Below is a small trained network, with its code and all its weights. Each question gives an input and a target symbol and asks what happens when units are switched off, that is, made to give their printed mean instead of their output.

import numpy as np


def w(rows, s, z=0):
    codes = np.array(rows[::2]) - 128.0
    scale = np.full(codes.shape[1], s)
    scale[-1] = z or s
    return codes * scale


def softmax(a):
    e = np.exp(a - a.max(-1, keepdims=True))
    return e / e.sum(-1, keepdims=True)


def log_softmax(a):
    a = a - a.max(-1, keepdims=True)
    return a - np.log(np.exp(a).sum(-1, keepdims=True))


def net(x, mask):
    ids = ['αγεζηλξπσφω'.index(c) for c in x.split()]
    T = len(ids)
    res = E[ids] + P[:T]
    u = 0
    for l in range(3):
        r = res
        for j in range(2):
            rows = slice(4 * j, 4 * j + 4)
            q, k, v = (r @ M[l][rows].T for M in (Q, K, V))
            z = softmax(np.where(np.tri(T) > 0, q @ k.T / 4**0.5, -1e9)) @ v
            o = O[l][rows]
            res = res + np.where(mask[u + j], z, o[:, -1]) @ o[:, :-1]
        u += 2
    return log_softmax(res[-1] @ U[:, :-1].T + U[:, -1])


Q, K, V, O = {}, {}, {}, {}
E = w([
[3,112,163],'α',
[177,111,85],'γ',
[107,114,65],'ε',
[107,103,147],'ζ',
[114,108,158],'η',
[109,106,151],'λ',
[158,73,204],'ξ',
[117,105,162],'π',
[117,197,135],'σ',
[73,117,118],'φ',
[97,108,140],'ω',
],0.023)
P = w([
[3,76,180],'0',
[63,117,165],'1',
[94,130,156],'2',
[89,139,171],'3',
[113,133,164],'4',
[109,145,166],'5',
[136,133,169],'6',
[127,130,169],'7',
[117,126,173],'8',
[132,116,180],'9',
[114,103,173],'10',
[116,121,166],'11',
[93,102,161],'12',
],0.0038)
Q[0] = w([
[132,125,128],'L0H1',
[144,182,131],'L0H1',
[61,110,201],'L0H1',
[168,75,9],'L0H1',
[88,113,93],'L0H2',
[64,77,188],'L0H2',
[240,191,85],'L0H2',
[159,172,103],'L0H2',
],0.015)
K[0] = w([
[120,138,128],'L0H1',
[96,134,83],'L0H1',
[172,196,134],'L0H1',
[146,8,160],'L0H1',
[125,111,171],'L0H2',
[144,58,128],'L0H2',
[125,209,93],'L0H2',
[99,190,123],'L0H2',
],0.017)
V[0] = w([
[125,119,112],'L0H1',
[125,64,140],'L0H1',
[91,48,119],'L0H1',
[139,234,134],'L0H1',
[181,128,157],'L0H2',
[161,17,151],'L0H2',
[76,2,55],'L0H2',
[118,77,147],'L0H2',
],0.007)
O[0] = w([
[88,113,124,122],'L0H1',
[206,181,158,139],'L0H1',
[150,183,140,152],'L0H1',
[79,73,88,119],'L0H1',
[151,102,166,142],'L0H2',
[254,145,130,254],'L0H2',
[199,240,82,177],'L0H2',
[188,127,105,210],'L0H2',
],0.0073,0.0037)
Q[1] = w([
[4,60,62],'L1H1',
[120,36,175],'L1H1',
[130,187,87],'L1H1',
[167,3,222],'L1H1',
[118,62,152],'L1H2',
[216,155,223],'L1H2',
[149,149,17],'L1H2',
[169,236,133],'L1H2',
],0.011)
K[1] = w([
[62,47,23],'L1H1',
[140,34,142],'L1H1',
[120,178,127],'L1H1',
[172,11,206],'L1H1',
[149,109,179],'L1H2',
[205,69,94],'L1H2',
[110,250,129],'L1H2',
[121,126,39],'L1H2',
],0.014)
V[1] = w([
[136,111,125],'L1H1',
[133,3,141],'L1H1',
[87,78,172],'L1H1',
[82,118,163],'L1H1',
[95,172,145],'L1H2',
[170,59,155],'L1H2',
[111,121,227],'L1H2',
[110,137,182],'L1H2',
],0.0056)
O[1] = w([
[150,127,115,146],'L1H1',
[254,152,107,251],'L1H1',
[211,174,157,189],'L1H1',
[142,162,172,135],'L1H1',
[165,90,119,97],'L1H2',
[43,162,111,232],'L1H2',
[70,75,71,232],'L1H2',
[113,91,97,171],'L1H2',
],0.0058,0.0016)
Q[2] = w([
[72,103,243],'L2H1',
[44,61,176],'L2H1',
[3,105,134],'L2H1',
[146,195,200],'L2H1',
[13,71,134],'L2H2',
[124,219,167],'L2H2',
[91,130,160],'L2H2',
[65,244,213],'L2H2',
],0.018)
K[2] = w([
[124,190,187],'L2H1',
[52,172,160],'L2H1',
[80,224,89],'L2H1',
[222,165,144],'L2H1',
[73,70,153],'L2H2',
[123,170,186],'L2H2',
[98,96,174],'L2H2',
[80,143,253],'L2H2',
],0.022)
V[2] = w([
[114,40,255],'L2H1',
[92,90,200],'L2H1',
[66,116,27],'L2H1',
[36,110,71],'L2H1',
[107,119,176],'L2H2',
[133,114,116],'L2H2',
[82,226,198],'L2H2',
[86,163,223],'L2H2',
],0.0081)
O[2] = w([
[113,34,74,255],'L2H1',
[133,83,65,192],'L2H1',
[110,254,75,29],'L2H1',
[129,217,33,63],'L2H1',
[140,93,166,112],'L2H2',
[138,132,119,125],'L2H2',
[50,72,227,145],'L2H2',
[101,52,244,117],'L2H2',
],0.0084,0.0049)
U = w([
[161,117,174,75],'α',
[254,163,172,81],'γ',
[197,45,100,3],'ε',
[155,109,65,252],'ζ',
[158,123,181,90],'η',
[82,94,116,41],'λ',
[121,120,153,174],'ξ',
[164,166,138,149],'π',
[146,122,164,130],'σ',
[63,124,133,195],'φ',
[152,117,158,92],'ω',
],0.0091,0.0036)

Each question gives the input, a string of symbols that net reads in full, and the target symbol t.
The units are the heads (4 rows each of Q, K, V and O). Each row of codes is followed by its name. A weight is (code - 128) times the scale printed after its matrix; where a second scale follows, it is the last column's (O and U).
mask holds one flag per head, layer by layer. A switched-off head (its flag False) gives its mean, the last column of its rows in O, instead of its output. The means were averaged over made-up inputs and are rounded, as every weight is.
A unit's drop is (log p(t) with every unit on - log p(t) with that unit switched off) / (log p(t) with every unit on - log p(t) with every unit switched off).
The circuit of an input: a set's keep is (log p(t) with only the set's units on - log p(t) with every unit switched off) / (log p(t) with every unit on - log p(t) with every unit switched off). Starting from all 6 units, units are removed one at a time, each time the one whose removal leaves the highest keep (on an exact tie, the one counted first), for as long as the keep stays at least 0.8.
circuit, biggest first: the units of the circuit, biggest drop first
most important unit: the unit with the biggest drop
which heads matter: for each layer, one digit per head in row order, 1 if its drop is at least 0.15 and else 0, layers parted by /
drop when u is switched off: that unit's drop, to one decimal
input η γ φ π γ ξ ε ε, target ε: most important unit -> L0H1
input ζ ζ γ ω η π π σ, target φ: circuit, biggest first -> [L0H2, L2H2]
input φ ζ ω η σ γ φ ω, target ζ: circuit, biggest first -> [L0H1, L2H1, L0H2]
input ε φ α ζ φ η ξ α φ α ε π, target ε: which heads matter -> 01 / 00 / 10
input ε φ α α γ ω ω φ, target φ: circuit, biggest first -> [L2H2, L0H2, L2H1]
input ε γ η α σ γ γ π π, target ζ: circuit, biggest first -> [L0H1, L2H1, L2H2]
input φ γ γ ε φ η ξ, target ε: which heads matter -> 00 / 00 / 10
input π σ φ φ η φ γ α φ ζ ξ λ ζ, target ε: which heads matter -> 01 / 10 / 10
input α ξ λ, target ε: circuit, biggest first -> [L2H1, L0H2]
input η λ ζ γ π σ ξ γ ω ε α ω π, target ε: circuit, biggest first -> [L0H2, L2H1]
input λ ξ γ η γ ε φ, target ε: which heads matter -> 01 / 00 / 10
input η π ω ζ γ ξ π ε π σ ε α φ, target ζ: circuit, biggest first -> [L2H1, L0H1]
input σ σ α α ξ λ α η η ξ ε, target ε: circuit, biggest first -> [L0H1, L2H1]
input π ξ ε α σ γ ζ γ λ ε α φ, target ζ: most important unit -> L0H1
input ω ε γ ζ σ γ α π η, target ζ: circuit, biggest first -> [L0H1, L2H1]
input σ η λ φ η ξ, target ε: which heads matter -> 01 / 10 / 10
input α ξ φ γ γ ζ π ε γ α γ λ, target ε: circuit, biggest first -> [L0H2, L2H1]
input ζ γ π α φ η α π σ ξ γ ω, target ε: circuit, biggest first -> [L2H1, L0H2]
input φ γ λ φ η η φ ω ε ε, target π: which heads matter -> 00 / 00 / 10
input σ α ξ η ζ ω φ, target ε: most important unit -> L1H1
input π ξ π γ η η, target ε: drop when L1H2 is switched off -> -0.1
